Below are the code and all the weights of a small trained network. Each question names an input and a class and asks about switching units off, where a switched-off unit gives its printed mean instead of its output.

import numpy as np


def w(rows, s, z=0):
    codes = np.array(rows[::2]) - 128.0
    scale = np.full(codes.shape[1], s)
    scale[-1] = z or s
    return codes * scale


def f(y):
    return np.maximum(y, 0)


def log_softmax(a):
    a = a - a.max(-1, keepdims=True)
    return a - np.log(np.exp(a).sum(-1, keepdims=True))


def net(x, mask):
    res = np.array(x, float).reshape(1, 5) / 4 @ E
    y = f(res @ A[0][:, :-1].T + A[0][:, -1])
    res = res + np.where(mask, y, B[0][:, -1]) @ B[0][:, :-1]
    return log_softmax(res[-1] @ U[:, :-1].T + U[:, -1])


A, B = {}, {}
E = w([
[150,127,108,116],'x0',
[113,133,132,130],'x1',
[64,136,170,131],'x2',
[136,208,121,206],'x3',
[226,133,253,137],'x4',
],0.006)
A[0] = w([
[236,207,248,100,41],'N0',
[145,207,148,253,131],'N1',
[174,171,106,108,253],'N2',
[190,191,229,80,37],'N3',
[207,89,88,126,176],'N4',
[161,2,140,70,250],'N5',
[141,238,135,213,122],'N6',
[224,116,230,129,38],'N7',
],0.0073,0.0029)
B[0] = w([
[46,118,66,8,231],'N0',
[189,27,141,162,208],'N1',
[72,121,135,186,209],'N2',
[70,188,55,6,194],'N3',
[145,174,159,189,187],'N4',
[184,133,184,188,253],'N5',
[255,62,145,81,200],'N6',
[114,181,16,82,213],'N7',
],0.0068,0.0047)
U = w([
[90,205,19,48,16],'0',
[170,177,145,164,255],'1',
[173,142,188,153,251],'2',
[207,81,177,142,52],'3',
[161,255,164,167,102],'4',
],0.0065,0.0017)

Each question gives the input, the list of numbers given to net, and the class t.
The units are the neurons (one row each of A and B). Each row of codes is followed by its name. A weight is (code - 128) times the scale printed after its matrix; where a second scale follows, it is the last column's (A, B and U).
mask holds one flag per neuron, in row order. A switched-off neuron (its flag False) gives its mean, the last column of its row in B, instead of its output. The means were averaged over made-up inputs and are rounded, as every weight is.
A unit's drop is (log p(t) with every unit on - log p(t) with that unit switched off) / (log p(t) with every unit on - log p(t) with every unit switched off).
The circuit of an input: a set's keep is (log p(t) with only the set's units on - log p(t) with every unit switched off) / (log p(t) with every unit on - log p(t) with every unit switched off). Starting from all 8 units, units are removed one at a time, each time the one whose removal leaves the highest keep (on an exact tie, the one counted first), for as long as the keep stays at least 0.8.
circuit, biggest first: the units of the circuit, biggest drop first
k most important neurons: the k neurons with the biggest drops, biggest first
drop of u: that unit's drop, to one decimal
input [-4,6,-5,-7,7], class 0: circuit, biggest first => N7; N0
input [1,6,4,2,8], class 0: 2 most important neurons => N0; N3
input [-3,6,5,6,6], class 0: 2 most important neurons => N0; N3
input [1,2,-7,8,-7], class 3: most important neuron => N6
input [-6,4,1,-1,8], class 0: circuit, biggest first => N0; N3
input [-2,0,-3,7,-6], class 3: 2 most important neurons => N6; N1
input [-2,0,-6,-1,7], class 0: 3 most important neurons => N0; N7; N3
input [-1,6,-5,-8,8], class 0: drop of N7 => 0.4
input [-4,7,3,-8,8], class 0: drop of N3 => 0.3
input [-1,-3,-1,7,-4], class 3: drop of N4 => 0.0
